[  1 -88 -14  75  -2 -30] value 75
[  7  25  76 -21 -64 -62  13] value -64
[ 90  47 -42 -32  19] value -42
[ 57  -4 -91 -22 -46  60] value -22
[-92  -9  48 -45 -85] value 48
[ 14 -62  -3 -70  56] value -3
---
[[-7 52 64 31]
 [-6 67 45 52]
 [-6 48 64 31]] yields 48

[[-67   3 -61 -17  77  24]
 [-30  -6  11 -22  29 -38]] yields -6

[[ 64  12 -37  17  30   8  29]
 [ 76  74   5 -74  14  78  10]] yields 74

[[ 21 -26 -79  16 -44  20]
 [ 68  36  38   3 -69 -15]
 [-15 -68  28 -14 -68  33]] yields -68

[ 46  -5 -76 -42 -16  28] yields -5

[-25 -83 -60 -79 -39  29  41] yields -83

[[ 14  60  85 -65 -17 -50]
 [-84 -85  74 -27 -20   3]] yields -85

[[ -1 -54  -9  -3   1]
 [ 26  37  35   4 -67]] yields 37
---
[8, 8, 1, 1] >> 8
[165, 158, 59, 226, 111, 54, 86] >> 165
[4140, 2284, 8617, 6062, 5959, 3360, 6841] >> 4140
[45, 169, 202, 29, 193, 73, 64] >> 45
[160, 783, 943, 913, 14] >> 160
[513, 46, -693, 159, -931] >> 513
[8, 0, 3, 5, 7, 1] >> 8
---
[[ 0.99  1.09 -1.49  1.24  0.16]
 [-0.70  0.03  0.98  0.43  0.86]
 [-0.71  0.95  1.51 -0.28  0.63]]	0.63

[[-0.68  1.47 -0.74  1.40  0.53  1.28 -1.30]
 [-0.77  1.56 -0.69  1.54  0.55  1.35 -1.38]
 [-0.40  1.15 -0.96  0.99  0.64  0.90 -0.91]]	0.55

[ 148.61   23.21 -100.19  122.83   87.40]	87.40

[ -2.0  -0.5   3.0 -18.6  -0.7  -3.8  12.5]	-0.7

[ 0.5  1.0 -0.6  1.5 -1.5  0.1 -1.7]	0.1

[[   2.45   13.51  120.36   47.19   52.90 -223.43 -223.93]
 [ -15.21 -140.98 -150.14   97.94  102.13  -72.31   -2.47]
 [  39.22  226.11  -14.87  -56.40   -8.65  -22.66    0.39]]	-2.47

[ 0.052 -0.155  0.174  0.046 -0.108  0.180 -0.011]	0.046

[ 11.7 -14.4  10.8 -14.8  10.9]	10.8

[-1.82 -1.72 -1.15 -0.70  1.04]	-1.15
---
[[ 14  28 -22  54 -65  -4 -43]
 [  4 -69  35 -81  17  -6  17]]: -6

[[56 92  2  6]
 [28  0 49 45]]: 49

[[ 23  19  22 -44  -6]
 [-73   7 -29  37 -33]]: 37

[[-41 -40 -30 -11]
 [ 16  73  55  50]]: 55

[[ -2  -7  12   8 -18]
 [ 64  -1  -3  17  45]]: 17

[[  0 -34  -7   4 -30 -57]
 [  1 -11  -4 -87   9  27]]: 9

[[ -7 -14  82  -3]
 [ -2  18 -26  12]]: -26

[[21 89  5 31 -8 19]
 [21 28  5  7 -8 14]]: -8
---
array([ -2, -27, -29,   5,  38, -35,  -4]) ⇒ -35

array([[4821, 6156, 7815, 7003],
       [2917, 4309, 2959, 6963]]) ⇒ 7815

array([[  -4,  537,  -62, -527, -251, -377,  -79],
       [  18, -532,   91,  492,  268,  488,   70]]) ⇒ -377

array([ 81, 221, 177,  75, 166, 163,   3]) ⇒ 163

array([[1, 2, 2, 4, 2, 4, 4],
       [5, 5, 4, 6, 3, 5, 4],
       [3, 5, 1, 8, 3, 5, 0]]) ⇒ 4

array([[-19,   6,  43,  -7, -30],
       [  8,   4,  28, -21, -24]]) ⇒ -7

array([[133, 238, 123, 158, 185, 186, 249],
       [142, 165, 201, 159,  61, 115, 220]]) ⇒ 186
---
[-29   3  91 -14  39] → 91
[-38  34 -69 -67 -23 -75  -1] → -69
[  9 -48  82 -61  18  -6] → 82
[ 46  -6  13  82  90 -22  82] → 13
[-20 -12  33  51  14 -88] → 33
[-13  15  28 -88  22  37] → 28
[-90  56  16 -17 -70 -15 -39] → 16
[ 75  -2  13 -36 -50 -28] → 13
---
[-68  22  37  17  -9 -22  50] result: 50
[ 36 -48  91 -24] result: -24
[-69  21 -23  72] result: 72
[ 38 -65 -40  49] result: 49
[-83  -4  28  37  29  31  43] result: 43
[ 18 -24  23 -52  65  -5  44] result: 44
